Here is a tiny trained network, its code and every weight. The questions are about switching its units off for an input and a class, where a switched-off unit gives its printed mean instead of its output.

import numpy as np


def w(rows, s, z=0):
    codes = np.array(rows[::2]) - 128.0
    scale = np.full(codes.shape[1], s)
    scale[-1] = z or s
    return codes * scale


def norm(h):
    return h / np.sqrt((h * h).mean(-1, keepdims=True) + 1e-5)


def f(y):
    return np.maximum(y, 0)


def log_softmax(a):
    a = a - a.max(-1, keepdims=True)
    return a - np.log(np.exp(a).sum(-1, keepdims=True))


def net(x, mask):
    res = np.array(x, float).reshape(1, 4) / 4 @ E
    u = 0
    for l in range(2):
        y = f(norm(res) @ A[l][:, :-1].T + A[l][:, -1])
        res = res + np.where(mask[u : u + 7], y, B[l][:, -1]) @ B[l][:, :-1]
        u += 7
    return log_softmax(norm(res)[-1] @ U[:, :-1].T + U[:, -1])


A, B = {}, {}
E = w([
[157,104,160,133,184,114,163,248,118],'x0',
[76,103,68,133,109,111,111,127,126],'x1',
[174,143,111,156,82,157,124,212,144],'x2',
[154,126,124,115,130,135,116,97,3],'x3',
],0.013)
A[0] = w([
[148,186,80,242,66,145,73,41,61,167],'0.n1',
[99,138,88,92,144,101,36,75,42,166],'0.n2',
[132,193,158,111,89,203,166,190,186,78],'0.n3',
[6,136,47,70,43,111,65,40,112,85],'0.n4',
[105,62,146,53,182,89,132,150,81,121],'0.n5',
[188,101,79,198,126,168,136,199,33,1],'0.n6',
[90,74,208,104,254,98,130,44,93,3],'0.n7',
],0.0078,0.0029)
B[0] = w([
[193,62,112,91,175,205,78,118,254,233],'0.n1',
[33,52,125,172,170,225,160,122,103,216],'0.n2',
[222,88,65,131,150,162,224,150,160,189],'0.n3',
[77,135,42,68,53,67,79,91,224,254],'0.n4',
[66,221,140,47,210,81,167,180,159,181],'0.n5',
[170,141,115,232,5,169,192,107,193,198],'0.n6',
[203,249,175,137,50,105,232,116,106,197],'0.n7',
],0.0074,0.0088)
A[1] = w([
[109,133,135,132,156,108,145,188,175,2],'1.n1',
[81,102,70,115,158,111,194,183,77,173],'1.n2',
[134,144,193,118,154,145,175,139,71,66],'1.n3',
[49,154,103,156,113,85,157,136,117,206],'1.n4',
[71,127,72,91,109,186,126,86,128,125],'1.n5',
[57,123,92,74,162,66,165,68,96,120],'1.n6',
[99,85,75,167,110,128,8,87,114,102],'1.n7',
],0.013,0.0039)
B[1] = w([
[134,76,99,39,187,56,100,140,150,185],'1.n1',
[188,86,161,144,139,173,57,90,132,199],'1.n2',
[7,150,80,103,134,125,166,74,122,185],'1.n3',
[191,60,109,120,129,182,91,76,96,195],'1.n4',
[76,167,161,130,101,30,81,160,91,255],'1.n5',
[168,161,163,209,153,145,80,220,142,215],'1.n6',
[65,53,85,54,23,106,140,107,39,221],'1.n7',
],0.012,0.0089)
U = w([
[215,42,112,119,158,170,160,162,193,247],'0',
[55,189,169,71,174,58,210,132,96,83],'1',
[102,149,177,170,145,211,166,79,65,75],'2',
[53,73,94,65,37,79,74,85,134,202],'3',
[173,138,119,220,16,155,170,197,66,81],'4',
[114,102,177,130,179,73,5,189,68,3],'5',
[143,203,167,145,78,76,103,92,208,43],'6',
],0.019,0.0036)

Each question gives the input, the list of numbers given to net, and the class t.
The units are the neurons (one row each of A and B). Each row of codes is followed by its name. A weight is (code - 128) times the scale printed after its matrix; where a second scale follows, it is the last column's (A, B and U).
mask holds one flag per neuron, layer by layer. A switched-off neuron (its flag False) gives its mean, the last column of its row in B, instead of its output. The means were averaged over made-up inputs and are rounded, as every weight is.
A unit's drop is (log p(t) with every unit on - log p(t) with that unit switched off) / (log p(t) with every unit on - log p(t) with every unit switched off).
The circuit of an input: a set's keep is (log p(t) with only the set's units on - log p(t) with every unit switched off) / (log p(t) with every unit on - log p(t) with every unit switched off). Starting from the 12 units with the biggest drops (on a tie, the unit counted first), units are removed one at a time, each time the one whose removal leaves the highest keep (on an exact tie, the one counted first), for as long as the keep stays at least 0.8.
units of the circuit, in order: the units of the circuit, biggest drop first
most important unit: the unit with the biggest drop
top k neurons: the k neurons with the biggest drops, biggest first
k most important neurons of layer l: the k neurons of layer l with the biggest drops, biggest first
drop when u is switched off: that unit's drop, to one decimal
input [8,7,-8,3], class 5: most important unit : 1.n2
input [2,3,-2,-3], class 0: top 2 neurons : 1.n5; 0.n4
input [3,3,6,-1], class 0: top 3 neurons : 1.n5; 0.n7; 1.n7
input [-1,-6,-5,-5], class 1: top 3 neurons : 0.n4; 0.n1; 0.n6
input [0,6,6,0], class 4: top 2 neurons : 0.n6; 0.n4
input [0,-6,-5,4], class 1: top 2 neurons : 1.n3; 0.n7
input [8,7,-4,-6], class 5: top 4 neurons : 0.n6; 0.n1; 1.n1; 0.n3
input [3,5,1,5], class 4: 4 most important neurons of layer 0 : 0.n6; 0.n4; 0.n2; 0.n3
input [8,-4,3,8], class 2: top 2 neurons : 0.n4; 1.n3
input [-6,-7,8,-8], class 0: top 2 neurons : 0.n3; 1.n5
input [-7,-6,-8,0], class 6: top 2 neurons : 0.n7; 1.n6
input [-3,-2,-6,2], class 6: top 3 neurons : 0.n7; 1.n6; 1.n7
input [2,1,-7,1], class 2: 2 most important neurons of layer 0 : 0.n7; 0.n2
input [2,8,-4,0], class 5: units of the circuit, in order : 1.n6
input [-1,-6,4,1], class 0: 2 most important neurons of layer 0 : 0.n3; 0.n7
input [3,8,7,2], class 4: 2 most important neurons of layer 0 : 0.n6; 0.n5
input [-1,-7,-8,3], class 1: 2 most important neurons of layer 1 : 1.n3; 1.n2
input [-1,-6,-4,-7], class 0: 2 most important neurons of layer 1 : 1.n5; 1.n3
input [0,-5,-1,6], class 1: 2 most important neurons of layer 0 : 0.n5; 0.n3
input [8,5,5,3], class 0: units of the circuit, in order : 1.n5
input [-1,-7,-4,-3], class 1: 3 most important neurons of layer 0 : 0.n4; 0.n1; 0.n6
input [0,2,7,-2], class 0: 3 most important neurons of layer 1 : 1.n5; 1.n7; 1.n6
input [5,1,-6,8], class 2: drop when 1.n2 is switched off : 0.1
input [3,-1,-4,0], class 1: drop when 0.n7 is switched off : 0.5
input [4,4,-3,-8], class 0: drop when 1.n5 is switched off : 0.2
input [5,0,-5,1], class 1: drop when 0.n7 is switched off : 1.0
input [8,-7,-8,7], class 1: top neuron : 1.n3
